Below is a small trained network, with its code and all its weights. Each question gives an input and a target symbol and asks what happens when units are switched off, that is, made to give their printed mean instead of their output.

import numpy as np


def w(rows, s, z=0):
    codes = np.array(rows[::2]) - 128.0
    scale = np.full(codes.shape[1], s)
    scale[-1] = z or s
    return codes * scale


def norm(h):
    return h / np.sqrt((h * h).mean(-1, keepdims=True) + 1e-5)


def f(y):
    return y / 2 * (1 + np.tanh(0.7978845608 * (y + 0.044715 * y**3)))


def softmax(a):
    e = np.exp(a - a.max(-1, keepdims=True))
    return e / e.sum(-1, keepdims=True)


def log_softmax(a):
    a = a - a.max(-1, keepdims=True)
    return a - np.log(np.exp(a).sum(-1, keepdims=True))


def net(x, mask):
    ids = ['ΓΘΠβδεηξσφ'.index(c) for c in x.split()]
    T = len(ids)
    res = E[ids] + P[:T]
    r = norm(res)
    for j in range(2):
        rows = slice(2 * j, 2 * j + 2)
        q, k, v = (r @ M[0][rows].T for M in (Q, K, V))
        z = softmax(np.where(np.tri(T) > 0, q @ k.T / 2**0.5, -1e9)) @ v
        o = O[0][rows]
        res = res + np.where(mask[j], z, o[:, -1]) @ o[:, :-1]
    y = f(norm(res) @ A[0][:, :-1].T + A[0][:, -1])
    res = res + np.where(mask[2:10], y, B[0][:, -1]) @ B[0][:, :-1]
    return log_softmax(norm(res)[-1] @ U[:, :-1].T + U[:, -1])


Q, K, V, O, A, B = {}, {}, {}, {}, {}, {}
E = w([
[43,156,204,74,129,107],'Γ',
[90,36,174,65,145,212],'Θ',
[137,134,99,157,73,184],'Π',
[171,159,66,148,52,160],'β',
[104,174,111,36,152,97],'δ',
[132,27,110,158,126,173],'ε',
[119,92,123,160,128,111],'η',
[103,231,132,155,117,94],'ξ',
[63,75,173,107,121,87],'σ',
[116,108,7,226,236,61],'φ',
],0.018)
P = w([
[155,219,161,152,139,150],'0',
[96,122,2,154,72,100],'1',
[25,111,44,148,91,102],'2',
[65,106,106,98,106,151],'3',
[83,159,110,104,115,104],'4',
[113,123,112,118,92,93],'5',
[62,137,105,131,103,98],'6',
[112,134,157,113,106,46],'7',
[161,103,141,122,105,72],'8',
],0.0094)
Q[0] = w([
[60,33,92,86,84,182],'H0',
[238,170,113,174,122,203],'H0',
[88,83,33,226,168,83],'H1',
[148,238,104,97,160,254],'H1',
],0.0064)
K[0] = w([
[186,209,130,130,197,102],'H0',
[20,142,135,42,126,132],'H0',
[187,209,206,158,153,183],'H1',
[59,87,1,61,106,81],'H1',
],0.0083)
V[0] = w([
[206,116,176,192,161,171],'H0',
[158,12,139,91,121,192],'H0',
[201,162,105,77,111,108],'H1',
[227,100,97,223,114,183],'H1',
],0.011)
O[0] = w([
[215,73,90,189,131,146,65],'H0',
[35,47,84,165,106,237,3],'H0',
[84,130,161,4,254,147,71],'H1',
[72,129,213,163,183,170,187],'H1',
],0.0097,0.0052)
A[0] = w([
[161,172,11,163,148,92,254],'N0',
[152,202,92,215,60,129,177],'N1',
[112,112,145,147,198,206,182],'N2',
[109,197,223,151,45,236,182],'N3',
[128,217,94,52,145,185,197],'N4',
[139,183,170,233,21,103,147],'N5',
[168,116,60,174,85,109,115],'N6',
[80,65,78,59,73,95,182],'N7',
],0.011,0.0053)
B[0] = w([
[60,66,128,116,132,130,198],'N0',
[110,142,244,95,172,184,229],'N1',
[149,123,63,77,108,149,163],'N2',
[130,128,186,182,111,29,223],'N3',
[152,143,107,247,132,72,168],'N4',
[164,165,131,95,111,163,245],'N5',
[80,118,113,88,112,128,160],'N6',
[176,122,152,94,58,88,188],'N7',
],0.011,0.012)
U = w([
[136,121,95,2,73,130,77],'Γ',
[113,102,121,86,112,104,64],'Θ',
[195,153,190,183,145,148,173],'Π',
[153,101,93,231,120,105,192],'β',
[165,142,72,94,152,51,168],'δ',
[138,101,108,129,104,147,84],'ε',
[121,143,168,38,194,154,156],'η',
[170,196,132,40,189,125,3],'ξ',
[128,139,146,54,97,164,142],'σ',
[49,53,146,104,204,92,217],'φ',
],0.009,0.0021)

Each question gives the input, a string of symbols that net reads in full, and the target symbol t.
The units are the heads (2 rows each of Q, K, V and O) and the neurons (one row each of A and B). Each row of codes is followed by its name. A weight is (code - 128) times the scale printed after its matrix; where a second scale follows, it is the last column's (O, A, B and U).
mask holds one flag per unit, heads first, then neurons. A switched-off unit (its flag False) gives its mean, the last column of its rows in O or B, instead of its output. The means were averaged over made-up inputs and are rounded, as every weight is.
A unit's drop is (log p(t) with every unit on - log p(t) with that unit switched off) / (log p(t) with every unit on - log p(t) with every unit switched off).
The circuit of an input: a set's keep is (log p(t) with only the set's units on - log p(t) with every unit switched off) / (log p(t) with every unit on - log p(t) with every unit switched off). Starting from all 10 units, units are removed one at a time, each time the one whose removal leaves the highest keep (on an exact tie, the one counted first), for as long as the keep stays at least 0.8.
units of the circuit, in order: the units of the circuit, biggest drop first
unit that matters most: the unit with the biggest drop
k most important neurons: the k neurons with the biggest drops, biggest first
heads that matter: for each layer, one digit per head in row order, 1 if its drop is at least 0.15 and else 0, layers parted by /
drop when u is switched off: that unit's drop, to one decimal
input β Π ξ σ Π Θ, target Γ: 3 most important neurons : [N3, N1, N4]
input σ δ δ δ ξ, target δ: units of the circuit, in order : [H1, N4]
input Π σ β ξ σ φ, target φ: unit that matters most : N5
input Π β η Θ ε, target φ: units of the circuit, in order : [H1, N5]
input β Π Π Π η, target η: 3 most important neurons : [N3, N0, N2]
input Π δ η Θ φ φ Θ ε, target φ: units of the circuit, in order : [H1, N1, N7]
input ξ Π η, target δ: units of the circuit, in order : [H1, N1]
input Π β β β, target β: units of the circuit, in order : [H1, N4, N1]
input η σ σ φ η σ δ, target Γ: 2 most important neurons : [N3, N0]
input η σ Π ξ Π φ σ η σ, target Π: units of the circuit, in order : [H1, H0, N0]
input Γ Π β δ, target δ: units of the circuit, in order : [N4, N1]
input δ Π Π, target δ: units of the circuit, in order : [H1, H0, N4]
input η σ β η, target Π: units of the circuit, in order : [H1, H0]
input Π ε Π δ, target β: units of the circuit, in order : [N4, H0]
input β σ η η ε, target η: units of the circuit, in order : [H1]
input σ Π η η Θ σ Π ε, target Γ: heads that matter : 01
input ξ Π σ, target δ: units of the circuit, in order : [H0, N1]
input ε β β Π, target β: 2 most important neurons : [N1, N3]
input Π Π Π η σ Π φ, target φ: 2 most important neurons : [N5, N4]
input ε η ξ σ η σ, target β: unit that matters most : H0
input Π η Π ξ σ Π η Θ η, target φ: heads that matter : 11
input η φ Π σ σ, target Π: heads that matter : 11
input Π Π Π δ, target δ: 3 most important neurons : [N4, N1, N3]
input Γ σ Π, target Γ: drop when H1 is switched off : 1.7
input Π Θ δ σ δ Γ, target Γ: drop when H1 is switched off : 1.1
